Below is a small trained network, with its code and all its weights. Each question gives an input and a target symbol and asks what happens when units are switched off, that is, made to give their printed mean instead of their output.

import numpy as np


def w(rows, s, z=0):
    codes = np.array(rows[::2]) - 128.0
    scale = np.full(codes.shape[1], s)
    scale[-1] = z or s
    return codes * scale


def f(y):
    return y / 2 * (1 + np.tanh(0.7978845608 * (y + 0.044715 * y**3)))


def softmax(a):
    e = np.exp(a - a.max(-1, keepdims=True))
    return e / e.sum(-1, keepdims=True)


def log_softmax(a):
    a = a - a.max(-1, keepdims=True)
    return a - np.log(np.exp(a).sum(-1, keepdims=True))


def net(x, mask):
    ids = ['αβγδεζλξφ'.index(c) for c in x.split()]
    T = len(ids)
    res = E[ids] + P[:T]
    u = 0
    for l in range(2):
        q, k, v = (res @ M[l].T for M in (Q, K, V))
        z = softmax(np.where(np.tri(T) > 0, q @ k.T / 3**0.5, -1e9)) @ v
        res = res + np.where(mask[u], z, O[l][:, -1]) @ O[l][:, :-1]
        u += 1
        y = f(res @ A[l][:, :-1].T + A[l][:, -1])
        res = res + np.where(mask[u : u + 4], y, B[l][:, -1]) @ B[l][:, :-1]
        u += 4
    return log_softmax(res[-1] @ U[:, :-1].T + U[:, -1])


Q, K, V, O, A, B = {}, {}, {}, {}, {}, {}
E = w([
[87,71,170,144,124,103,87,129,189,152,118],'α',
[140,189,119,148,192,102,70,221,117,75,94],'β',
[141,141,140,124,148,51,168,255,134,155,145],'γ',
[137,182,95,113,178,205,103,146,152,165,144],'δ',
[207,82,162,60,155,129,187,134,197,145,57],'ε',
[131,100,152,144,158,146,237,133,58,173,104],'ζ',
[112,226,191,89,60,165,160,168,204,112,149],'λ',
[129,160,208,180,174,84,151,117,110,78,151],'ξ',
[49,156,116,168,148,95,113,133,130,147,69],'φ',
],0.018)
P = w([
[165,253,86,95,204,77,161,127,70,148,103],'0',
[80,146,89,130,38,151,94,125,50,154,110],'1',
[97,202,162,186,232,132,129,127,163,159,92],'2',
[105,187,193,152,132,103,2,119,110,121,182],'3',
[24,63,105,156,145,123,151,125,118,117,155],'4',
[60,167,180,193,179,102,123,128,193,149,92],'5',
[127,78,161,159,154,82,113,121,125,234,77],'6',
[64,202,253,82,126,170,83,155,212,147,23],'7',
],0.0056)
Q[0] = w([
[154,90,25,113,141,111,127,42,83,164,195],'0.h1',
[96,223,175,208,132,189,181,225,126,79,44],'0.h1',
[4,185,163,157,168,136,113,254,200,86,50],'0.h1',
],0.0042)
K[0] = w([
[98,214,56,139,140,139,191,193,114,53,45],'0.h1',
[159,77,186,29,97,121,99,74,162,203,10],'0.h1',
[115,4,213,109,144,115,99,48,217,145,123],'0.h1',
],0.0044)
V[0] = w([
[101,175,76,255,50,209,191,93,112,98,191],'0.h1',
[59,63,157,220,125,51,47,171,159,140,196],'0.h1',
[156,248,159,110,181,119,126,186,49,166,146],'0.h1',
],0.0043)
O[0] = w([
[73,244,133,220,102,32,198,210,159,47,68,6],'0.h1',
[19,196,49,77,76,117,140,47,169,63,113,148],'0.h1',
[198,230,164,255,138,102,110,128,179,50,160,253],'0.h1',
],0.0062,0.0034)
A[0] = w([
[175,137,180,45,79,186,176,145,202,79,78,179],'0.n1',
[75,126,156,211,248,78,139,90,69,98,64,252],'0.n2',
[72,87,3,95,213,76,67,135,166,193,152,212],'0.n3',
[186,98,117,121,173,134,44,161,60,39,71,121],'0.n4',
],0.0053,0.0024)
B[0] = w([
[195,78,129,163,102,42,163,77,135,139,142,175],'0.n1',
[104,113,114,96,60,175,142,67,73,74,99,254],'0.n2',
[82,130,158,79,135,47,111,88,175,217,129,198],'0.n3',
[108,121,166,166,175,115,113,158,86,218,1,217],'0.n4',
],0.0087,0.0061)
Q[1] = w([
[189,174,254,156,173,152,181,36,107,204,174],'1.h1',
[121,157,207,174,109,168,138,94,117,149,194],'1.h1',
[252,154,87,128,150,173,212,108,189,126,169],'1.h1',
],0.0057)
K[1] = w([
[135,89,234,108,142,77,208,2,171,235,164],'1.h1',
[167,121,138,105,13,161,130,73,193,135,183],'1.h1',
[211,100,101,76,145,96,181,89,132,156,157],'1.h1',
],0.0049)
V[1] = w([
[254,91,122,220,103,87,152,11,121,88,156],'1.h1',
[165,73,180,59,115,120,95,130,180,123,98],'1.h1',
[127,169,177,153,129,196,136,20,102,220,235],'1.h1',
],0.0049)
O[1] = w([
[144,2,71,157,131,196,131,126,41,88,212,66],'1.h1',
[139,168,180,198,133,49,34,74,177,183,55,137],'1.h1',
[41,138,154,20,88,230,187,168,154,106,215,4],'1.h1',
],0.0069,0.0036)
A[1] = w([
[56,129,149,167,144,58,93,118,217,192,158,231],'1.n1',
[156,120,103,145,108,172,90,47,104,136,149,255],'1.n2',
[203,182,8,48,188,242,125,170,177,194,164,113],'1.n3',
[177,82,144,89,152,179,253,102,146,169,187,71],'1.n4',
],0.0055,0.0019)
B[1] = w([
[128,14,154,60,73,143,176,184,129,196,156,255],'1.n1',
[48,91,76,121,109,167,48,166,153,140,116,150],'1.n2',
[75,191,98,82,194,83,119,139,148,1,194,160],'1.n3',
[152,149,99,218,86,156,105,103,164,132,68,166],'1.n4',
],0.0076,0.0068)
U = w([
[118,2,207,115,181,136,56,139,159,189,118,142],'α',
[91,166,118,92,145,49,77,114,105,168,2,63],'β',
[205,147,190,151,84,12,183,228,124,176,193,39],'γ',
[148,123,58,83,200,85,99,214,216,154,162,185],'δ',
[197,106,101,182,172,15,69,85,205,78,25,26],'ε',
[75,76,185,145,123,162,175,141,98,97,77,43],'ζ',
[162,161,147,170,11,173,162,177,186,185,122,133],'λ',
[76,127,213,103,209,95,100,79,123,47,162,144],'ξ',
[43,130,144,3,52,78,97,104,174,131,39,251],'φ',
],0.0049,0.0027)

Each question gives the input, a string of symbols that net reads in full, and the target symbol t.
The units are the heads (3 rows each of Q, K, V and O) and the neurons (one row each of A and B). Each row of codes is followed by its name. A weight is (code - 128) times the scale printed after its matrix; where a second scale follows, it is the last column's (O, A, B and U).
mask holds one flag per unit, layer by layer, with each layer's heads first. A switched-off unit (its flag False) gives its mean, the last column of its rows in O or B, instead of its output. The means were averaged over made-up inputs and are rounded, as every weight is.
A unit's drop is (log p(t) with every unit on - log p(t) with that unit switched off) / (log p(t) with every unit on - log p(t) with every unit switched off).
The circuit of an input: a set's keep is (log p(t) with only the set's units on - log p(t) with every unit switched off) / (log p(t) with every unit on - log p(t) with every unit switched off). Starting from all 10 units, units are removed one at a time, each time the one whose removal leaves the highest keep (on an exact tie, the one counted first), for as long as the keep stays at least 0.8.
units of the circuit, in order: the units of the circuit, biggest drop first
k most important neurons: the k neurons with the biggest drops, biggest first
top k neurons in layer l: the k neurons of layer l with the biggest drops, biggest first
drop of u: that unit's drop, to one decimal
input β γ δ β λ δ, target ξ: units of the circuit, in order => (1.n3; 1.h1; 0.n4)
input δ β δ δ β β λ, target γ: units of the circuit, in order => (0.n2; 0.n1)
input λ β λ ε δ ξ δ, target δ: 3 most important neurons => (1.n3; 0.n2; 0.n4)
input ζ λ δ β α λ φ ξ, target φ: most important neuron => (0.n2)
input ε α ε, target α: units of the circuit, in order => (0.h1; 1.h1)
input β λ λ β λ, target γ: 3 most important neurons => (0.n2; 0.n1; 1.n2)
input β ε β β β, target α: 2 most important neurons => (1.n1; 0.n3)
input λ δ ξ, target ζ: units of the circuit, in order => (1.h1; 0.n2; 0.h1)
input δ β β λ ε β, target α: 3 most important neurons => (0.n3; 1.n1; 1.n3)
input ξ α λ β β β β γ, target φ: 2 most important neurons => (0.n3; 1.n1)
input β β λ γ ξ ε ε ζ, target α: 2 most important neurons => (0.n1; 1.n2)
input λ β γ ε, target ε: 4 most important neurons => (1.n1; 0.n3; 0.n1; 1.n4)
input ε δ δ β β δ λ, target α: units of the circuit, in order => (1.h1; 0.h1; 0.n1)
input ε ζ φ, target α: units of the circuit, in order => (0.h1)
input β β ε γ, target α: top 2 neurons in layer 0 => (0.n1; 0.n2)
input β β ξ, target ζ: 3 most important neurons => (0.n2; 0.n3; 1.n3)
input α β δ, target φ: 3 most important neurons => (0.n3; 1.n1; 0.n1)
input δ ε ζ β ε, target ε: top 2 neurons in layer 0 => (0.n1; 0.n3)
input δ β β ε δ ξ γ ξ, target α: top 2 neurons in layer 1 => (1.n2; 1.n3)
input δ ξ ζ, target λ: top neuron in layer 1 => (1.n4)
input δ β β α β β β, target φ: top 2 neurons in layer 0 => (0.n3; 0.n1)
input β β ε λ, target α: drop of 1.n2 => 0.1
